Below are the code and all the weights of a small trained network. Each question names an input and a target symbol and asks about switching units off, where a switched-off unit gives its printed mean instead of its output.

import numpy as np


def w(rows, s, z=0):
    codes = np.array(rows[::2]) - 128.0
    scale = np.full(codes.shape[1], s)
    scale[-1] = z or s
    return codes * scale


def f(y):
    return y / 2 * (1 + np.tanh(0.7978845608 * (y + 0.044715 * y**3)))


def softmax(a):
    e = np.exp(a - a.max(-1, keepdims=True))
    return e / e.sum(-1, keepdims=True)


def log_softmax(a):
    a = a - a.max(-1, keepdims=True)
    return a - np.log(np.exp(a).sum(-1, keepdims=True))


def net(x, mask):
    ids = ['ΓΛΨζηπσ'.index(c) for c in x.split()]
    T = len(ids)
    res = E[ids] + P[:T]
    r = res
    for j in range(2):
        rows = slice(3 * j, 3 * j + 3)
        q, k, v = (r @ M[0][rows].T for M in (Q, K, V))
        z = softmax(np.where(np.tri(T) > 0, q @ k.T / 3**0.5, -1e9)) @ v
        o = O[0][rows]
        res = res + np.where(mask[j], z, o[:, -1]) @ o[:, :-1]
    y = f(res @ A[0][:, :-1].T + A[0][:, -1])
    res = res + np.where(mask[2:10], y, B[0][:, -1]) @ B[0][:, :-1]
    return log_softmax(res[-1] @ U[:, :-1].T + U[:, -1])


Q, K, V, O, A, B = {}, {}, {}, {}, {}, {}
E = w([
[15,93,63,128,99,156],'Γ',
[129,201,83,174,216,114],'Λ',
[41,157,159,47,153,139],'Ψ',
[124,100,140,181,174,52],'ζ',
[172,100,120,133,115,221],'η',
[157,158,114,3,64,58],'π',
[139,90,218,88,33,110],'σ',
],0.015)
P = w([
[71,203,142,195,37,140],'0',
[97,19,99,39,129,92],'1',
[102,194,136,198,39,148],'2',
[131,1,92,53,152,94],'3',
[134,188,141,195,53,145],'4',
[160,24,96,46,182,91],'5',
[163,192,151,194,70,141],'6',
[189,34,115,46,195,94],'7',
[196,194,162,197,79,152],'8',
[215,57,112,43,233,102],'9',
[160,189,153,193,63,143],'10',
],0.0096)
Q[0] = w([
[162,143,148,123,119,129],'h0',
[125,132,70,122,160,108],'h0',
[141,133,162,111,129,147],'h0',
[119,253,120,142,14,156],'h1',
[166,142,171,145,68,98],'h1',
[95,75,91,82,251,71],'h1',
],0.013)
K[0] = w([
[142,150,190,124,150,135],'h0',
[110,128,111,134,153,124],'h0',
[144,150,148,138,121,119],'h0',
[5,120,82,155,127,137],'h1',
[72,122,114,119,105,173],'h1',
[242,115,155,147,133,119],'h1',
],0.019)
V[0] = w([
[107,103,134,115,106,116],'h0',
[97,104,76,96,173,160],'h0',
[146,94,109,97,151,102],'h0',
[124,160,48,125,215,160],'h1',
[115,162,105,113,104,2],'h1',
[67,90,190,195,185,82],'h1',
],0.009)
O[0] = w([
[124,112,154,91,117,107,200],'h0',
[127,180,174,100,200,96,132],'h0',
[90,165,133,156,179,129,142],'h0',
[1,141,127,108,123,86,22],'h1',
[207,193,174,104,234,32,251],'h1',
[109,112,206,147,215,207,215],'h1',
],0.0086,0.003)
A[0] = w([
[79,157,226,143,38,254,154],'n0',
[104,109,96,67,123,51,148],'n1',
[118,234,127,146,125,212,95],'n2',
[211,128,119,166,47,224,172],'n3',
[196,74,130,63,102,58,117],'n4',
[115,179,15,176,180,165,155],'n5',
[221,120,203,171,65,138,254],'n6',
[146,204,183,104,34,146,113],'n7',
],0.0093,0.0053)
B[0] = w([
[137,81,158,144,166,188,209],'n0',
[120,184,126,159,79,155,178],'n1',
[94,157,9,152,200,133,153],'n2',
[106,196,106,135,124,140,193],'n3',
[118,95,54,156,143,114,213],'n4',
[131,71,114,118,77,91,160],'n5',
[177,137,155,114,104,104,254],'n6',
[121,118,101,61,186,103,177],'n7',
],0.014,0.0079)
U = w([
[170,209,126,175,121,190,24],'Γ',
[129,201,222,201,34,76,253],'Λ',
[90,198,143,3,74,62,142],'Ψ',
[99,118,157,58,227,107,112],'ζ',
[72,12,131,192,30,150,240],'η',
[106,203,67,209,115,92,53],'π',
[231,37,114,64,82,154,102],'σ',
],0.007,0.0046)

Each question gives the input, a string of symbols that net reads in full, and the target symbol t.
The units are the heads (3 rows each of Q, K, V and O) and the neurons (one row each of A and B). Each row of codes is followed by its name. A weight is (code - 128) times the scale printed after its matrix; where a second scale follows, it is the last column's (O, A, B and U).
mask holds one flag per unit, heads first, then neurons. A switched-off unit (its flag False) gives its mean, the last column of its rows in O or B, instead of its output. The means were averaged over made-up inputs and are rounded, as every weight is.
A unit's drop is (log p(t) with every unit on - log p(t) with that unit switched off) / (log p(t) with every unit on - log p(t) with every unit switched off).
The circuit of an input: a set's keep is (log p(t) with only the set's units on - log p(t) with every unit switched off) / (log p(t) with every unit on - log p(t) with every unit switched off). Starting from all 10 units, units are removed one at a time, each time the one whose removal leaves the highest keep (on an exact tie, the one counted first), for as long as the keep stays at least 0.8.
units of the circuit, in order: the units of the circuit, biggest drop first
top k neurons: the k neurons with the biggest drops, biggest first
drop when u is switched off: that unit's drop, to one decimal
input ζ Γ ζ ζ ζ Ψ Γ Λ, target Ψ: units of the circuit, in order	(h1; n0; n5)
input Ψ ζ Ψ Ψ ζ Γ π Γ, target π: units of the circuit, in order	(h1; n4; n1)
input ζ ζ Ψ Ψ σ Ψ η Γ, target η: units of the circuit, in order	(h1)
input ζ Λ ζ Γ Ψ Λ Ψ Λ Λ Ψ, target Ψ: units of the circuit, in order	(h1; n1)
input Λ η π Λ ζ π ζ Λ, target π: top 2 neurons	(n1; n4)
input ζ Ψ ζ ζ σ Λ Γ π, target π: units of the circuit, in order	(n4; n1; h1)
input ζ ζ σ ζ π π ζ η Γ, target η: units of the circuit, in order	(h1; n0)
input ζ π ζ Γ π Λ, target π: top 2 neurons	(n4; n1)
input η ζ η, target Γ: units of the circuit, in order	(n3; n0)
input σ Λ ζ η Λ η π Ψ, target π: top 3 neurons	(n4; n1; n6)
input Γ ζ ζ Ψ σ π ζ Ψ Ψ, target ζ: units of the circuit, in order	(n7; n0; n1)
input Λ ζ ζ ζ ζ Ψ ζ σ Ψ Λ, target σ: units of the circuit, in order	(h1; n5)
input σ η ζ Λ, target η: top 2 neurons	(n5; n6)
input ζ Ψ η Ψ, target η: units of the circuit, in order	(h1)
input Λ Γ Ψ Ψ, target Ψ: top 2 neurons	(n1; n0)
input ζ ζ η, target Γ: drop when n3 is switched off	0.4
input Γ η Γ π Ψ ζ π Ψ, target π: drop when n5 is switched off	0.0
input σ Ψ Ψ, target ζ: drop when n7 is switched off	0.3
input Γ Ψ ζ ζ Ψ Γ, target ζ: drop when n0 is switched off	-0.1
input ζ Λ σ Γ, target σ: units of the circuit, in order	(h1)
